Below are the code and all the weights of a small trained network. Each question names an input and a class and asks about switching units off, where a switched-off unit gives its printed mean instead of its output.

import numpy as np


def w(rows, s, z=0):
    codes = np.array(rows[::2]) - 128.0
    scale = np.full(codes.shape[1], s)
    scale[-1] = z or s
    return codes * scale


def norm(h):
    return h / np.sqrt((h * h).mean(-1, keepdims=True) + 1e-5)


def f(y):
    return y / 2 * (1 + np.tanh(0.7978845608 * (y + 0.044715 * y**3)))


def log_softmax(a):
    a = a - a.max(-1, keepdims=True)
    return a - np.log(np.exp(a).sum(-1, keepdims=True))


def net(x, mask):
    res = np.array(x, float).reshape(1, 2) / 4 @ E
    u = 0
    for l in range(4):
        y = f(norm(res) @ A[l][:, :-1].T + A[l][:, -1])
        res = res + np.where(mask[u : u + 10], y, B[l][:, -1]) @ B[l][:, :-1]
        u += 10
    return log_softmax(norm(res)[-1] @ U[:, :-1].T + U[:, -1])


A, B = {}, {}
E = w([
[182,199,201,3,32,49],'x0',
[207,23,221,133,110,176],'x1',
],0.00047)
A[0] = w([
[123,120,123,123,132,121,142],'0.n0',
[135,138,122,124,127,144,127],'0.n1',
[109,126,144,132,125,126,129],'0.n2',
[128,124,131,128,135,120,129],'0.n3',
[125,123,117,120,134,127,141],'0.n4',
[191,203,204,9,2,20,255],'0.n5',
[129,130,126,128,128,128,126],'0.n6',
[117,119,111,132,116,121,165],'0.n7',
[140,144,123,153,97,147,131],'0.n8',
[136,126,121,107,154,126,125],'0.n9',
],0.00087)
B[0] = w([
[99,132,146,135,131,140,135],'0.n0',
[128,129,130,131,128,125,128],'0.n1',
[130,126,125,125,128,130,128],'0.n2',
[129,127,126,127,127,129,128],'0.n3',
[99,138,157,147,135,133,134],'0.n4',
[31,63,70,254,245,187,254],'0.n5',
[128,130,130,133,127,124,127],'0.n6',
[95,142,155,152,149,139,146],'0.n7',
[129,124,124,121,132,128,129],'0.n8',
[128,131,132,135,126,124,127],'0.n9',
],0.00083,0.00092)
A[1] = w([
[85,152,103,128,164,85,103],'1.n0',
[131,124,126,123,137,121,125],'1.n1',
[160,181,169,58,33,102,36],'1.n2',
[187,73,186,146,129,156,254],'1.n3',
[145,121,116,114,157,106,140],'1.n4',
[119,118,125,129,119,121,126],'1.n5',
[117,114,125,125,125,117,123],'1.n6',
[163,196,180,25,3,82,41],'1.n7',
[167,195,174,26,19,83,100],'1.n8',
[116,130,134,133,116,133,127],'1.n9',
],0.0018,0.00072)
B[1] = w([
[108,148,187,141,67,140,151],'1.n0',
[130,132,132,131,130,130,127],'1.n1',
[133,74,140,150,218,104,110],'1.n2',
[67,216,89,113,120,78,254],'1.n3',
[105,141,146,140,122,137,133],'1.n4',
[128,129,129,129,125,127,128],'1.n5',
[123,124,127,128,116,123,128],'1.n6',
[101,40,138,175,253,82,158],'1.n7',
[78,67,144,170,238,86,171],'1.n8',
[127,128,128,126,128,128,129],'1.n9',
],0.0012,0.00073)
A[2] = w([
[118,132,136,146,129,130,112],'2.n0',
[228,24,182,114,120,167,2],'2.n1',
[130,127,126,127,127,126,130],'2.n2',
[184,140,80,178,27,197,114],'2.n3',
[249,12,197,120,111,165,20],'2.n4',
[138,127,132,106,93,116,155],'2.n5',
[253,8,205,117,109,169,44],'2.n6',
[142,126,101,137,158,132,77],'2.n7',
[129,132,131,132,131,129,127],'2.n8',
[139,129,98,126,149,117,95],'2.n9',
],0.0017,0.00079)
B[2] = w([
[137,121,115,147,103,99,127],'2.n0',
[36,209,56,184,84,137,64],'2.n1',
[128,130,132,126,134,133,128],'2.n2',
[94,76,242,134,207,30,253],'2.n3',
[23,239,70,186,77,163,99],'2.n4',
[111,159,173,121,176,173,135],'2.n5',
[17,254,98,193,62,166,124],'2.n6',
[137,107,79,123,130,80,93],'2.n7',
[131,127,125,131,124,123,129],'2.n8',
[126,113,82,131,103,100,104],'2.n9',
],0.00089,0.00049)
A[3] = w([
[120,250,30,78,157,59,99],'3.n0',
[128,138,135,130,145,132,118],'3.n1',
[120,144,125,123,134,137,178],'3.n2',
[114,204,143,113,121,79,3],'3.n3',
[122,142,126,137,147,110,115],'3.n4',
[132,69,77,189,162,190,65],'3.n5',
[138,54,70,198,166,194,64],'3.n6',
[106,145,115,126,113,123,150],'3.n7',
[72,173,101,147,159,117,155],'3.n8',
[156,96,151,110,92,137,200],'3.n9',
],0.002,0.00067)
B[3] = w([
[68,152,247,230,36,225,252],'3.n0',
[143,104,138,131,112,127,137],'3.n1',
[160,132,154,96,116,135,170],'3.n2',
[109,76,111,193,154,146,79],'3.n3',
[145,75,139,141,116,152,149],'3.n4',
[115,114,214,85,166,26,182],'3.n5',
[107,100,221,83,182,10,202],'3.n6',
[158,135,158,119,104,120,145],'3.n7',
[186,99,169,98,75,127,242],'3.n8',
[124,186,85,117,179,152,142],'3.n9',
],0.0013,0.00047)
U = w([
[111,57,170,113,217,28,155],'0',
[75,189,160,194,34,193,147],'1',
[250,165,18,23,140,195,121],'2',
[218,44,52,110,1,64,2],'3',
],0.0082,0.0091)

Each question gives the input, the list of numbers given to net, and the class t.
The units are the neurons (one row each of A and B). Each row of codes is followed by its name. A weight is (code - 128) times the scale printed after its matrix; where a second scale follows, it is the last column's (A, B and U).
mask holds one flag per neuron, layer by layer. A switched-off neuron (its flag False) gives its mean, the last column of its row in B, instead of its output. The means were averaged over made-up inputs and are rounded, as every weight is.
A unit's drop is (log p(t) with every unit on - log p(t) with that unit switched off) / (log p(t) with every unit on - log p(t) with every unit switched off).
The circuit of an input: a set's keep is (log p(t) with only the set's units on - log p(t) with every unit switched off) / (log p(t) with every unit on - log p(t) with every unit switched off). Starting from the 12 units with the biggest drops (on a tie, the unit counted first), units are removed one at a time, each time the one whose removal leaves the highest keep (on an exact tie, the one counted first), for as long as the keep stays at least 0.8.
units of the circuit, in order: the units of the circuit, biggest drop first
top k neurons: the k neurons with the biggest drops, biggest first
k most important neurons of layer l: the k neurons of layer l with the biggest drops, biggest first
drop when u is switched off: that unit's drop, to one decimal
input [5,-5], class 0: units of the circuit, in order => (1.n7)
input [6,8], class 1: units of the circuit, in order => (2.n6, 2.n4)
input [-2,2], class 2: top 2 neurons => (0.n5, 1.n7)
input [-2,4], class 1: units of the circuit, in order => (2.n6, 0.n5)
input [5,8], class 1: units of the circuit, in order => (2.n6, 2.n4)
input [7,-7], class 0: top 4 neurons => (1.n7, 1.n8, 2.n6, 1.n2)
input [3,0], class 2: top 2 neurons => (0.n5, 3.n0)
input [0,-2], class 2: 2 most important neurons of layer 1 => (1.n3, 1.n7)
input [2,-2], class 2: top 3 neurons => (0.n5, 1.n3, 3.n0)
input [-4,6], class 1: top 3 neurons => (2.n6, 0.n5, 2.n4)
input [1,3], class 2: top 3 neurons => (1.n3, 3.n0, 3.n6)
input [-3,4], class 1: top 4 neurons => (0.n5, 2.n6, 2.n4, 2.n1)
input [3,-2], class 2: top 2 neurons => (0.n5, 1.n3)
input [3,2], class 2: top 3 neurons => (0.n5, 1.n3, 2.n3)
input [3,-1], class 2: top 3 neurons => (0.n5, 3.n0, 3.n6)
input [2,1], class 2: top 2 neurons => (0.n5, 3.n0)
input [4,7], class 1: drop when 2.n6 is switched off => 1.3
input [3,1], class 2: drop when 3.n0 is switched off => 0.1
input [0,1], class 2: drop when 2.n1 is switched off => 0.1
input [-3,5], class 1: drop when 2.n6 is switched off => 0.2
